Below are the code and all the weights of a small trained network. Each question names an input and a class and asks about switching units off, where a switched-off unit gives its printed mean instead of its output.

import numpy as np


def w(rows, s, z=0):
    codes = np.array(rows[::2]) - 128.0
    scale = np.full(codes.shape[1], s)
    scale[-1] = z or s
    return codes * scale


def norm(h):
    return h / np.sqrt((h * h).mean(-1, keepdims=True) + 1e-5)


def f(y):
    return y / 2 * (1 + np.tanh(0.7978845608 * (y + 0.044715 * y**3)))


def log_softmax(a):
    a = a - a.max(-1, keepdims=True)
    return a - np.log(np.exp(a).sum(-1, keepdims=True))


def net(x, mask):
    res = np.array(x, float).reshape(1, 2) / 4 @ E
    u = 0
    for l in range(3):
        y = f(norm(res) @ A[l][:, :-1].T + A[l][:, -1])
        res = res + np.where(mask[u : u + 10], y, B[l][:, -1]) @ B[l][:, :-1]
        u += 10
    return log_softmax(norm(res)[-1] @ U[:, :-1].T + U[:, -1])


A, B = {}, {}
E = w([
[203,47,144,106,125,205,116,255],'x0',
[133,160,66,113,76,156,94,139],'x1',
],0.011)
A[0] = w([
[154,115,182,217,237,62,208,132,55],'0.n0',
[137,77,142,138,148,81,213,190,52],'0.n1',
[194,99,141,102,187,187,131,182,137],'0.n2',
[136,100,254,212,227,116,190,125,141],'0.n3',
[158,124,89,186,173,142,137,147,159],'0.n4',
[175,139,42,96,95,123,93,114,1],'0.n5',
[77,100,131,103,130,87,123,105,110],'0.n6',
[136,80,119,159,145,144,64,105,171],'0.n7',
[164,134,180,139,71,147,196,206,52],'0.n8',
[92,108,125,216,113,88,162,49,171],'0.n9',
],0.0096,0.002)
B[0] = w([
[155,108,218,67,161,187,96,6,224],'0.n0',
[124,111,170,248,133,78,113,163,180],'0.n1',
[27,169,2,47,98,79,170,109,254],'0.n2',
[186,22,160,109,215,137,148,59,248],'0.n3',
[107,52,59,195,129,57,78,197,143],'0.n4',
[194,97,153,212,200,153,138,149,166],'0.n5',
[97,138,150,173,179,141,215,162,154],'0.n6',
[134,151,108,126,187,85,78,191,139],'0.n7',
[89,131,79,102,221,139,151,127,201],'0.n8',
[94,57,77,90,164,5,220,93,227],'0.n9',
],0.006,0.0092)
A[1] = w([
[124,158,65,176,112,105,161,193,11],'1.n0',
[117,97,246,98,131,132,131,63,117],'1.n1',
[97,158,129,155,58,134,80,105,136],'1.n2',
[167,112,126,197,70,179,95,156,189],'1.n3',
[198,165,182,198,109,175,28,145,59],'1.n4',
[92,185,120,86,75,154,127,193,14],'1.n5',
[124,171,53,124,67,157,71,171,39],'1.n6',
[137,88,144,119,144,160,132,141,203],'1.n7',
[58,156,49,120,147,103,103,141,158],'1.n8',
[182,152,117,158,99,137,112,143,6],'1.n9',
],0.012,0.0016)
B[1] = w([
[130,122,141,160,144,165,104,80,200],'1.n0',
[146,192,164,99,137,92,108,81,243],'1.n1',
[128,71,118,109,142,145,168,147,128],'1.n2',
[124,150,174,184,140,75,114,131,159],'1.n3',
[131,2,191,214,163,31,128,120,156],'1.n4',
[141,168,170,125,107,141,81,67,178],'1.n5',
[208,124,181,133,163,128,98,84,225],'1.n6',
[46,202,102,109,72,99,153,113,175],'1.n7',
[157,134,141,131,112,165,122,198,254],'1.n8',
[151,96,137,116,157,128,105,122,137],'1.n9',
],0.012,0.0081)
A[2] = w([
[14,194,121,146,29,77,190,138,113],'2.n0',
[186,145,97,191,122,215,114,107,126],'2.n1',
[154,140,176,192,169,183,186,40,145],'2.n2',
[166,59,255,143,157,166,52,107,120],'2.n3',
[202,131,49,105,6,190,193,120,87],'2.n4',
[144,182,103,166,70,205,36,140,109],'2.n5',
[113,83,106,146,227,142,54,116,139],'2.n6',
[70,134,73,61,150,68,224,140,133],'2.n7',
[214,164,151,146,131,115,59,183,68],'2.n8',
[21,44,171,61,115,174,151,249,4],'2.n9',
],0.0074,0.0033)
B[2] = w([
[139,60,88,181,111,208,127,156,172],'2.n0',
[116,164,128,77,184,121,98,106,193],'2.n1',
[69,126,156,68,137,131,196,82,218],'2.n2',
[108,204,90,125,61,143,94,201,250],'2.n3',
[59,116,179,104,150,74,201,37,152],'2.n4',
[126,171,163,98,77,93,122,75,208],'2.n5',
[152,151,122,144,80,101,168,138,189],'2.n6',
[146,158,128,162,79,176,82,163,254],'2.n7',
[109,167,114,118,78,133,122,135,193],'2.n8',
[160,90,128,137,245,86,129,196,153],'2.n9',
],0.011,0.0064)
U = w([
[178,226,149,74,61,144,62,148,203],'0',
[186,89,206,201,108,50,95,131,97],'1',
[88,146,173,46,150,47,178,30,185],'2',
[127,99,146,98,100,127,110,142,2],'3',
[143,102,87,74,185,116,141,249,157],'4',
[144,104,138,97,97,118,124,142,6],'5',
[105,118,54,189,36,173,166,144,179],'6',
],0.018,0.0076)

Each question gives the input, the list of numbers given to net, and the class t.
The units are the neurons (one row each of A and B). Each row of codes is followed by its name. A weight is (code - 128) times the scale printed after its matrix; where a second scale follows, it is the last column's (A, B and U).
mask holds one flag per neuron, layer by layer. A switched-off neuron (its flag False) gives its mean, the last column of its row in B, instead of its output. The means were averaged over made-up inputs and are rounded, as every weight is.
A unit's drop is (log p(t) with every unit on - log p(t) with that unit switched off) / (log p(t) with every unit on - log p(t) with every unit switched off).
unit that matters most: the unit with the biggest drop
top k neurons: the k neurons with the biggest drops, biggest first
k most important neurons of layer l: the k neurons of layer l with the biggest drops, biggest first
drop when u is switched off: that unit's drop, to one decimal
input [1,5], class 1: top 4 neurons : (0.n9; 0.n2; 0.n5; 1.n4)
input [-8,0], class 6: 2 most important neurons of layer 2 : (2.n0; 2.n7)
input [-3,7], class 0: unit that matters most : 0.n3
input [-8,1], class 6: top 2 neurons : (0.n3; 0.n0)
input [5,-5], class 4: top 3 neurons : (0.n2; 1.n6; 2.n7)
input [0,3], class 1: top 2 neurons : (0.n2; 1.n4)
input [-5,0], class 6: top 4 neurons : (0.n3; 1.n6; 0.n0; 2.n0)
input [-4,5], class 6: top 4 neurons : (1.n6; 0.n9; 1.n5; 2.n0)
input [2,0], class 0: top 2 neurons : (0.n3; 0.n9)
input [-1,1], class 6: 3 most important neurons of layer 0 : (0.n0; 0.n9; 0.n3)
input [7,-8], class 4: 2 most important neurons of layer 2 : (2.n7; 2.n9)
input [-7,0], class 6: top 3 neurons : (0.n3; 1.n6; 0.n0)
input [-1,3], class 1: 2 most important neurons of layer 0 : (0.n9; 0.n2)
input [6,-4], class 4: unit that matters most : 2.n9
input [-5,6], class 6: top 2 neurons : (1.n6; 0.n9)
input [6,-1], class 4: top 2 neurons : (0.n8; 1.n1)
input [6,-8], class 2: top 3 neurons : (0.n3; 0.n0; 1.n8)
input [3,-3], class 4: top 2 neurons : (0.n2; 0.n8)
input [4,-1], class 4: top 2 neurons : (0.n8; 1.n1)
input [-1,8], class 1: top 2 neurons : (0.n2; 1.n4)
input [2,8], class 1: unit that matters most : 0.n9
input [-6,6], class 6: drop when 1.n6 is switched off : 0.2
input [-1,7], class 1: drop when 0.n2 is switched off : 0.8
input [0,4], class 1: drop when 1.n4 is switched off : 0.1
